Below are the code and all the weights of a small trained network. Each question names an input and a target symbol and asks about switching units off, where a switched-off unit gives its printed mean instead of its output.

import numpy as np


def w(rows, s, z=0):
    codes = np.array(rows[::2]) - 128.0
    scale = np.full(codes.shape[1], s)
    scale[-1] = z or s
    return codes * scale


def norm(h):
    return h / np.sqrt((h * h).mean(-1, keepdims=True) + 1e-5)


def f(y):
    return np.maximum(y, 0)


def softmax(a):
    e = np.exp(a - a.max(-1, keepdims=True))
    return e / e.sum(-1, keepdims=True)


def log_softmax(a):
    a = a - a.max(-1, keepdims=True)
    return a - np.log(np.exp(a).sum(-1, keepdims=True))


def net(x, mask):
    ids = ['Φαζημστψω'.index(c) for c in x.split()]
    T = len(ids)
    res = E[ids] + P[:T]
    u = 0
    for l in range(2):
        r = norm(res)
        for j in range(2):
            rows = slice(2 * j, 2 * j + 2)
            q, k, v = (r @ M[l][rows].T for M in (Q, K, V))
            z = softmax(np.where(np.tri(T) > 0, q @ k.T / 2**0.5, -1e9)) @ v
            o = O[l][rows]
            res = res + np.where(mask[u + j], z, o[:, -1]) @ o[:, :-1]
        u += 2
        y = f(norm(res) @ A[l][:, :-1].T + A[l][:, -1])
        res = res + np.where(mask[u : u + 12], y, B[l][:, -1]) @ B[l][:, :-1]
        u += 12
    return log_softmax(norm(res)[-1] @ U[:, :-1].T + U[:, -1])


Q, K, V, O, A, B = {}, {}, {}, {}, {}, {}
E = w([
[97,103,190,150,211,114,192],'Φ',
[148,39,111,55,104,68,106],'α',
[47,201,129,145,142,131,84],'ζ',
[88,95,101,90,144,228,147],'η',
[24,111,114,109,62,128,207],'μ',
[147,172,114,145,169,191,204],'σ',
[196,117,71,98,227,169,6],'τ',
[169,196,113,6,132,141,165],'ψ',
[132,182,82,103,58,199,119],'ω',
],0.02)
P = w([
[131,110,228,252,143,171,96],'0',
[159,108,195,194,99,142,109],'1',
[142,113,175,167,107,152,127],'2',
[130,116,166,147,123,159,134],'3',
[123,123,149,136,138,151,140],'4',
[118,122,141,121,149,149,140],'5',
[107,126,131,106,156,128,139],'6',
[103,129,121,96,167,117,149],'7',
[91,130,112,78,180,114,138],'8',
[85,127,103,66,188,96,140],'9',
[93,122,100,38,200,104,147],'10',
[48,137,138,78,222,106,107],'11',
],0.011)
Q[0] = w([
[97,143,83,139,154,103,110],'0.h1',
[33,123,131,71,204,255,172],'0.h1',
[152,60,119,226,86,88,140],'0.h2',
[189,64,159,105,113,111,174],'0.h2',
],0.009)
K[0] = w([
[135,115,110,103,130,124,152],'0.h1',
[130,195,120,10,166,94,145],'0.h1',
[168,115,176,150,90,155,121],'0.h2',
[129,120,197,178,79,176,76],'0.h2',
],0.013)
V[0] = w([
[62,218,236,28,140,103,73],'0.h1',
[102,91,71,250,87,156,131],'0.h1',
[67,69,97,242,78,135,130],'0.h2',
[137,111,223,24,161,161,254],'0.h2',
],0.0067)
O[0] = w([
[101,90,49,173,106,63,106,255],'0.h1',
[113,123,132,121,214,154,171,67],'0.h1',
[91,184,153,2,84,131,100,125],'0.h2',
[169,124,120,142,95,88,242,150],'0.h2',
],0.011,0.0073)
A[0] = w([
[103,66,109,125,192,128,176,15],'0.n1',
[167,166,23,84,127,155,124,101],'0.n2',
[89,220,43,44,213,142,136,77],'0.n3',
[212,231,165,154,186,159,163,97],'0.n4',
[70,179,150,131,117,189,173,143],'0.n5',
[124,76,147,153,173,123,116,6],'0.n6',
[123,100,213,145,215,45,174,165],'0.n7',
[202,167,88,16,101,133,74,74],'0.n8',
[131,95,163,144,146,172,63,30],'0.n9',
[201,84,1,115,146,159,190,92],'0.n10',
[248,17,135,78,68,123,135,207],'0.n11',
[170,106,163,142,203,106,118,62],'0.n12',
],0.0091,0.0023)
B[0] = w([
[116,154,85,113,81,212,101,168],'0.n1',
[86,86,136,134,78,196,153,200],'0.n2',
[117,51,143,215,124,134,185,254],'0.n3',
[190,145,201,187,81,142,76,151],'0.n4',
[120,156,92,175,169,114,140,211],'0.n5',
[126,154,161,107,54,119,157,140],'0.n6',
[126,20,166,124,59,162,89,172],'0.n7',
[54,163,74,160,91,127,37,177],'0.n8',
[101,163,72,73,121,110,149,151],'0.n9',
[153,161,118,229,102,112,85,214],'0.n10',
[172,169,101,94,198,2,176,172],'0.n11',
[138,118,187,128,83,103,97,144],'0.n12',
],0.0089,0.0067)
Q[1] = w([
[255,135,127,45,64,183,214],'1.h1',
[175,57,77,144,54,93,81],'1.h1',
[57,217,27,222,148,63,154],'1.h2',
[208,251,122,64,127,126,126],'1.h2',
],0.0077)
K[1] = w([
[176,252,220,92,136,158,162],'1.h1',
[145,167,157,164,132,93,106],'1.h1',
[53,44,100,139,69,94,73],'1.h2',
[158,140,172,99,198,181,122],'1.h2',
],0.013)
V[1] = w([
[165,86,32,55,39,216,86],'1.h1',
[165,114,120,116,114,171,202],'1.h1',
[146,202,38,152,2,102,110],'1.h2',
[117,99,152,100,5,186,78],'1.h2',
],0.0098)
O[1] = w([
[151,65,65,49,143,102,133,97],'1.h1',
[52,97,39,149,109,127,139,50],'1.h1',
[186,213,83,135,58,182,164,254],'1.h2',
[142,72,137,82,7,119,100,171],'1.h2',
],0.012,0.0081)
A[1] = w([
[180,167,92,139,80,105,134,196],'1.n1',
[135,165,71,91,179,172,38,131],'1.n2',
[4,163,122,39,105,139,127,171],'1.n3',
[110,126,196,97,76,131,235,3],'1.n4',
[165,159,249,112,140,104,113,193],'1.n5',
[114,37,100,150,192,169,190,92],'1.n6',
[175,208,61,10,148,79,163,121],'1.n7',
[198,147,120,152,149,138,185,158],'1.n8',
[48,196,131,107,79,81,253,109],'1.n9',
[124,144,187,137,224,129,236,129],'1.n10',
[195,36,69,154,131,212,121,161],'1.n11',
[164,199,99,133,120,129,176,46],'1.n12',
],0.011,0.0052)
B[1] = w([
[154,53,5,116,20,135,80,254],'1.n1',
[197,51,164,130,137,147,92,166],'1.n2',
[177,155,172,131,187,189,178,182],'1.n3',
[90,242,80,148,143,89,120,145],'1.n4',
[84,127,26,138,125,51,210,177],'1.n5',
[145,86,4,126,19,132,186,156],'1.n6',
[56,248,81,158,32,90,201,163],'1.n7',
[160,115,106,128,77,60,189,171],'1.n8',
[182,112,217,2,189,180,122,206],'1.n9',
[221,84,46,114,84,81,31,157],'1.n10',
[52,157,101,204,183,20,109,216],'1.n11',
[71,152,150,29,98,116,176,172],'1.n12',
],0.0086,0.0091)
U = w([
[192,79,132,130,155,64,72,213],'Φ',
[170,141,130,132,124,75,127,41],'α',
[152,151,156,103,146,128,177,254],'ζ',
[146,151,124,138,68,179,70,55],'η',
[111,78,57,146,175,121,184,118],'μ',
[254,115,163,209,131,69,210,128],'σ',
[58,210,103,188,150,102,93,155],'τ',
[131,161,97,97,142,6,140,89],'ψ',
[80,72,194,144,94,65,141,127],'ω',
],0.0098,0.0029)

Each question gives the input, a string of symbols that net reads in full, and the target symbol t.
The units are the heads (2 rows each of Q, K, V and O) and the neurons (one row each of A and B). Each row of codes is followed by its name. A weight is (code - 128) times the scale printed after its matrix; where a second scale follows, it is the last column's (O, A, B and U).
mask holds one flag per unit, layer by layer, with each layer's heads first. A switched-off unit (its flag False) gives its mean, the last column of its rows in O or B, instead of its output. The means were averaged over made-up inputs and are rounded, as every weight is.
A unit's drop is (log p(t) with every unit on - log p(t) with that unit switched off) / (log p(t) with every unit on - log p(t) with every unit switched off).
The circuit of an input: a set's keep is (log p(t) with only the set's units on - log p(t) with every unit switched off) / (log p(t) with every unit on - log p(t) with every unit switched off). Starting from the 12 units with the biggest drops (on a tie, the unit counted first), units are removed one at a time, each time the one whose removal leaves the highest keep (on an exact tie, the one counted first), for as long as the keep stays at least 0.8.
units of the circuit, in order: the units of the circuit, biggest drop first
unit that matters most: the unit with the biggest drop
k most important neurons: the k neurons with the biggest drops, biggest first
top k neurons in layer l: the k neurons of layer l with the biggest drops, biggest first
heads that matter: for each layer, one digit per head in row order, 1 if its drop is at least 0.15 and else 0, layers parted by /
input Φ ζ α ζ Φ Φ ζ ω η ζ η Φ, target τ: heads that matter -> 11 / 01
input ζ α μ ζ τ μ ζ, target Φ: 2 most important neurons -> [0.n3; 0.n11]
input ζ α ζ, target ψ: 2 most important neurons -> [0.n8; 1.n5]
input ζ ζ ω μ σ ζ η ζ η Φ, target ω: units of the circuit, in order -> [0.n7]
input ψ η ζ ζ ζ μ, target η: heads that matter -> 11 / 00
input α τ η, target μ: heads that matter -> 10 / 11
input η η ψ, target ψ: units of the circuit, in order -> [0.n11; 0.h1; 1.h2]
input ζ ζ α ψ η ζ ζ ζ ζ ζ ζ Φ, target η: heads that matter -> 10 / 01
input σ η Φ ω ω ζ Φ, target η: units of the circuit, in order -> [1.h2; 0.n7]
input η η ζ ζ η, target τ: heads that matter -> 10 / 00
input ω ω η ζ μ ζ, target ζ: 3 most important neurons -> [1.n9; 1.n11; 0.n10]
input ζ ζ ψ ζ ω μ, target η: heads that matter -> 10 / 00
input ζ ζ ζ ζ ω ζ ζ ω ψ, target η: units of the circuit, in order -> [0.n8; 0.n2; 1.n11]
input α Φ ζ ζ σ ζ ζ σ ζ, target σ: heads that matter -> 01 / 00
input ω τ η Φ σ ζ σ μ, target ζ: unit that matters most -> 1.n9
input ζ ζ η ζ, target μ: heads that matter -> 11 / 10
input ζ μ ζ, target ζ: top 3 neurons in layer 1 -> [1.n9; 1.n11; 1.n3]
input ζ τ η ζ, target Φ: heads that matter -> 11 / 11
input η η ζ μ, target ζ: heads that matter -> 10 / 00
input ζ τ ζ Φ ζ, target ω: unit that matters most -> 0.n7
input ζ α ζ ζ ζ η ζ ζ ζ ψ, target η: 2 most important neurons -> [0.n8; 0.n2]
input α Φ Φ ζ ω ζ α ζ ζ ζ Φ, target τ: heads that matter -> 10 / 01
input ζ Φ ζ ω ζ, target η: 2 most important neurons -> [0.n8; 1.n11]
